Here is a tiny trained network, its code and every weight. The questions are about switching its units off for an input and a class, where a switched-off unit gives its printed mean instead of its output.

import numpy as np


def w(rows, s, z=0):
    codes = np.array(rows[::2]) - 128.0
    scale = np.full(codes.shape[1], s)
    scale[-1] = z or s
    return codes * scale


def f(y):
    return y / 2 * (1 + np.tanh(0.7978845608 * (y + 0.044715 * y**3)))


def log_softmax(a):
    a = a - a.max(-1, keepdims=True)
    return a - np.log(np.exp(a).sum(-1, keepdims=True))


def net(x, mask):
    res = np.array(x, float).reshape(1, 6) / 4 @ E
    y = f(res @ A[0][:, :-1].T + A[0][:, -1])
    res = res + np.where(mask, y, B[0][:, -1]) @ B[0][:, :-1]
    return log_softmax(res[-1] @ U[:, :-1].T + U[:, -1])


A, B = {}, {}
E = w([
[166,76,207,35,153,243,211,128],'x0',
[156,77,157,199,106,111,26,115],'x1',
[117,213,198,219,221,80,92,144],'x2',
[163,154,224,92,86,102,95,120],'x3',
[175,193,222,220,70,141,220,70],'x4',
[254,130,104,138,225,104,175,40],'x5',
],0.0078)
A[0] = w([
[61,191,128,33,95,54,142,171,254],'N1',
[119,164,98,235,153,16,146,72,205],'N2',
[81,186,111,62,92,99,150,151,224],'N3',
[142,118,211,163,28,166,127,90,243],'N4',
[218,93,199,98,74,125,189,119,130],'N5',
[164,134,193,29,228,211,91,67,184],'N6',
[205,135,172,46,42,149,215,98,172],'N7',
[107,179,130,215,148,2,117,42,164],'N8',
[129,29,51,176,119,78,50,136,199],'N9',
[123,147,97,97,123,224,208,181,206],'N10',
[169,33,176,70,241,119,144,80,187],'N11',
[146,81,103,96,123,157,95,37,49],'N12',
[52,120,23,73,122,198,137,167,233],'N13',
[48,245,171,52,73,75,110,187,221],'N14',
[112,124,188,181,129,120,71,193,138],'N15',
[193,110,157,177,149,100,165,124,147],'N16',
],0.0088,0.0032)
B[0] = w([
[100,138,187,201,254,110,131,107,210],'N1',
[138,174,99,215,57,57,103,91,224],'N2',
[131,114,127,222,200,123,138,117,185],'N3',
[98,93,160,91,106,218,65,53,194],'N4',
[162,102,92,48,153,163,69,88,184],'N5',
[206,177,141,94,110,130,171,199,212],'N6',
[188,55,87,103,193,181,115,52,212],'N7',
[164,157,171,142,49,54,106,85,223],'N8',
[59,52,87,106,75,73,57,201,223],'N9',
[117,170,41,130,203,186,195,74,208],'N10',
[194,175,62,63,86,129,151,213,214],'N11',
[147,139,86,89,172,110,119,142,156],'N12',
[65,91,74,186,202,102,210,171,246],'N13',
[129,101,214,187,199,138,128,120,222],'N14',
[84,138,181,96,96,131,75,155,185],'N15',
[193,138,104,119,79,109,126,136,165],'N16',
],0.0093,0.012)
U = w([
[95,145,206,116,58,163,77,138,113],'0',
[89,135,90,169,160,148,255,106,2],'1',
[116,139,188,167,170,113,130,121,58],'2',
[187,189,109,188,67,48,112,69,223],'3',
[225,196,122,83,122,142,218,193,109],'4',
[60,67,35,127,122,69,94,197,9],'5',
[196,62,128,74,116,163,148,59,83],'6',
],0.011,0.00096)

Each question gives the input, the list of numbers given to net, and the class t.
The units are the neurons (one row each of A and B). Each row of codes is followed by its name. A weight is (code - 128) times the scale printed after its matrix; where a second scale follows, it is the last column's (A, B and U).
mask holds one flag per neuron, in row order. A switched-off neuron (its flag False) gives its mean, the last column of its row in B, instead of its output. The means were averaged over made-up inputs and are rounded, as every weight is.
A unit's drop is (log p(t) with every unit on - log p(t) with that unit switched off) / (log p(t) with every unit on - log p(t) with every unit switched off).
The circuit of an input: a set's keep is (log p(t) with only the set's units on - log p(t) with every unit switched off) / (log p(t) with every unit on - log p(t) with every unit switched off). Starting from the 12 units with the biggest drops (on a tie, the unit counted first), units are removed one at a time, each time the one whose removal leaves the highest keep (on an exact tie, the one counted first), for as long as the keep stays at least 0.8.
circuit, biggest first: the units of the circuit, biggest drop first
k most important neurons: the k neurons with the biggest drops, biggest first
drop when u is switched off: that unit's drop, to one decimal
input [4,0,5,0,1,-5], class 0: circuit, biggest first : [N13]
input [-6,-8,8,3,4,-7], class 2: 2 most important neurons : [N14; N1]
input [8,-2,3,1,7,6], class 6: 4 most important neurons : [N7; N5; N4; N13]
input [-7,-3,-4,-1,3,-5], class 2: circuit, biggest first : [N14; N1]
input [5,8,-1,-4,1,-6], class 0: circuit, biggest first : [N4; N7]
input [-3,-4,-2,7,7,6], class 6: 2 most important neurons : [N7; N5]
input [5,7,8,-5,-3,-8], class 0: circuit, biggest first : [N15; N13]
input [-4,2,4,-1,-8,8], class 3: 3 most important neurons : [N8; N2; N13]
input [8,3,-8,-7,1,8], class 4: 2 most important neurons : [N11; N6]
input [-2,-7,-8,-4,5,7], class 6: 3 most important neurons : [N7; N5; N1]
input [5,-1,6,2,7,7], class 4: 2 most important neurons : [N6; N11]
input [7,-8,-7,-2,-1,1], class 1: 2 most important neurons : [N13; N10]
input [-7,5,0,8,8,-6], class 0: 2 most important neurons : [N4; N15]
input [-5,6,7,4,0,-8], class 0: circuit, biggest first : [N15]
input [-7,-5,6,5,2,-6], class 2: 2 most important neurons : [N14; N1]
input [6,6,-6,1,-6,8], class 4: drop when N11 is switched off : 0.1
input [5,1,-1,-5,3,8], class 4: drop when N11 is switched off : 0.2
input [-1,1,-5,4,-5,7], class 4: drop when N6 is switched off : 0.2
